Below is a small trained network, with its code and all its weights. Each question gives an input and a target symbol and asks what happens when units are switched off, that is, made to give their printed mean instead of their output.

import numpy as np


def w(rows, s, z=0):
    codes = np.array(rows[::2]) - 128.0
    scale = np.full(codes.shape[1], s)
    scale[-1] = z or s
    return codes * scale


def norm(h):
    return h / np.sqrt((h * h).mean(-1, keepdims=True) + 1e-5)


def f(y):
    return y / 2 * (1 + np.tanh(0.7978845608 * (y + 0.044715 * y**3)))


def softmax(a):
    e = np.exp(a - a.max(-1, keepdims=True))
    return e / e.sum(-1, keepdims=True)


def log_softmax(a):
    a = a - a.max(-1, keepdims=True)
    return a - np.log(np.exp(a).sum(-1, keepdims=True))


def net(x, mask):
    ids = ['ΔΘΞαγζημπστω'.index(c) for c in x.split()]
    T = len(ids)
    res = E[ids] + P[:T]
    q, k, v = (norm(res) @ M[0].T for M in (Q, K, V))
    z = softmax(np.where(np.tri(T) > 0, q @ k.T / 3**0.5, -1e9)) @ v
    res = res + np.where(mask[0], z, O[0][:, -1]) @ O[0][:, :-1]
    y = f(norm(res) @ A[0][:, :-1].T + A[0][:, -1])
    res = res + np.where(mask[1:25], y, B[0][:, -1]) @ B[0][:, :-1]
    return log_softmax(norm(res)[-1] @ U[:, :-1].T + U[:, -1])


Q, K, V, O, A, B = {}, {}, {}, {}, {}, {}
E = w([
[141,118,86,129],'Δ',
[160,136,103,131],'Θ',
[158,84,100,134],'Ξ',
[162,101,101,136],'α',
[194,99,132,139],'γ',
[163,103,101,135],'ζ',
[119,73,67,127],'η',
[162,76,99,135],'μ',
[169,145,137,129],'π',
[162,233,210,84],'σ',
[6,68,94,78],'τ',
[61,171,141,75],'ω',
],0.002)
P = w([
[112,133,125,209],'0',
[156,142,89,116],'1',
[91,167,122,199],'2',
[158,146,79,52],'3',
[140,59,216,152],'4',
[148,125,109,136],'5',
[131,60,223,71],'6',
[130,139,110,43],'7',
[30,109,245,165],'8',
[115,137,105,3],'9',
],0.0046)
Q[0] = w([
[86,196,77,128],'h1',
[87,128,183,251],'h1',
[184,125,90,115],'h1',
],0.023)
K[0] = w([
[44,163,152,223],'h1',
[240,87,66,252],'h1',
[137,116,210,97],'h1',
],0.015)
V[0] = w([
[105,97,20,147],'h1',
[229,158,171,157],'h1',
[123,2,107,143],'h1',
],0.011)
O[0] = w([
[146,15,33,164,250],'h1',
[47,209,119,41,185],'h1',
[193,2,198,66,100],'h1',
],0.0073,0.0026)
A[0] = w([
[185,162,94,135,94],'n1',
[136,127,113,108,121],'n2',
[177,146,82,2,9],'n3',
[125,119,113,110,115],'n4',
[131,128,123,122,123],'n5',
[126,126,126,129,120],'n6',
[130,128,150,150,157],'n7',
[64,126,115,113,57],'n8',
[141,153,144,150,1],'n9',
[188,127,86,59,108],'n10',
[127,127,132,138,122],'n11',
[138,131,130,126,124],'n12',
[127,123,117,114,119],'n13',
[125,120,114,112,114],'n14',
[66,86,150,181,51],'n15',
[128,128,127,127,124],'n16',
[182,122,109,87,85],'n17',
[149,127,107,98,114],'n18',
[129,126,121,119,123],'n19',
[154,142,108,111,113],'n20',
[162,131,127,172,111],'n21',
[82,116,235,222,185],'n22',
[132,128,125,125,122],'n23',
[162,126,161,148,158],'n24',
],0.014,0.0031)
B[0] = w([
[174,123,106,121,167],'n1',
[133,132,133,112,148],'n2',
[185,115,62,76,252],'n3',
[139,142,128,118,153],'n4',
[129,129,129,124,131],'n5',
[128,132,126,127,127],'n6',
[124,121,112,152,122],'n7',
[169,107,163,156,230],'n8',
[130,149,108,103,83],'n9',
[115,118,176,74,226],'n10',
[123,131,123,133,119],'n11',
[126,120,125,125,120],'n12',
[135,136,129,120,144],'n13',
[137,140,127,119,149],'n14',
[105,192,91,113,167],'n15',
[128,129,128,127,127],'n16',
[106,108,158,93,171],'n17',
[126,129,139,100,154],'n18',
[132,132,129,122,137],'n19',
[130,126,125,101,143],'n20',
[132,137,97,173,148],'n21',
[114,167,60,252,138],'n22',
[128,128,128,124,127],'n23',
[142,95,97,157,142],'n24',
],0.035,0.0024)
U = w([
[21,134,83,106,179],'Δ',
[133,254,137,107,79],'Θ',
[93,98,149,115,14],'Ξ',
[95,138,149,111,3],'α',
[218,125,104,50,170],'γ',
[85,137,159,97,46],'ζ',
[117,14,110,181,131],'η',
[116,86,145,104,51],'μ',
[174,126,237,173,243],'π',
[110,159,123,162,150],'σ',
[201,129,52,198,155],'τ',
[117,146,93,171,165],'ω',
],0.0098,0.0021)

Each question gives the input, a string of symbols that net reads in full, and the target symbol t.
The units are the heads (3 rows each of Q, K, V and O) and the neurons (one row each of A and B). Each row of codes is followed by its name. A weight is (code - 128) times the scale printed after its matrix; where a second scale follows, it is the last column's (O, A, B and U).
mask holds one flag per unit, heads first, then neurons. A switched-off unit (its flag False) gives its mean, the last column of its rows in O or B, instead of its output. The means were averaged over made-up inputs and are rounded, as every weight is.
A unit's drop is (log p(t) with every unit on - log p(t) with that unit switched off) / (log p(t) with every unit on - log p(t) with every unit switched off).
The circuit of an input: a set's keep is (log p(t) with only the set's units on - log p(t) with every unit switched off) / (log p(t) with every unit on - log p(t) with every unit switched off). Starting from the 12 units with the biggest drops (on a tie, the unit counted first), units are removed one at a time, each time the one whose removal leaves the highest keep (on an exact tie, the one counted first), for as long as the keep stays at least 0.8.
circuit, biggest first: the units of the circuit, biggest drop first
most important unit: the unit with the biggest drop
k most important neurons: the k neurons with the biggest drops, biggest first
input η τ ω η, target τ: most important neuron => (n1)
input π ω ω ζ, target τ: 2 most important neurons => (n1 n3)
input ζ η π π π π η π γ, target π: circuit, biggest first => (n8 n3)
input η Δ Ξ σ π, target Δ: 4 most important neurons => (n15 n3 n8 n22)
input Ξ Δ π Δ ω π η π η, target π: circuit, biggest first => (n8 n3)
input Ξ π π π Δ, target π: circuit, biggest first => (h1 n8 n3)
input η Δ π τ, target η: 2 most important neurons => (n3 n21)
input ω π η π α, target π: 3 most important neurons => (n8 n3 n22)
input Δ Δ Δ Δ π ω τ, target Δ: circuit, biggest first => (h1 n15 n3)
input η Δ Ξ π η, target Δ: 3 most important neurons => (n15 n3 n22)
input η η σ ω γ ω π ω π μ, target τ: circuit, biggest first => (h1 n21)
input η σ ω η η α π π ω γ, target τ: circuit, biggest first => (h1 n22)
input Δ η τ μ, target η: circuit, biggest first => (h1 n3)
input Δ γ Δ ω ω π π ω Δ Θ, target τ: circuit, biggest first => (h1 n21)
input Ξ π π η π η π, target η: 2 most important neurons => (n3 n24)
input σ η π π ω Δ η ω π σ, target τ: circuit, biggest first => (h1 n10)
input η γ π π Δ π π γ τ, target π: circuit, biggest first => (n8)
input π π η Δ τ η ω π, target τ: circuit, biggest first => (h1 n22 n24)
input α Δ η π π ω Θ, target π: circuit, biggest first => (h1 n8 n3)
input Δ Ξ π, target Δ: 3 most important neurons => (n8 n15 n3)
input Θ μ γ, target Θ: most important unit => n15
input ω π η γ π π σ Ξ σ, target π: 3 most important neurons => (n8 n15 n10)
input π π Ξ ω Ξ π μ η π, target π: 2 most important neurons => (n8 n10)
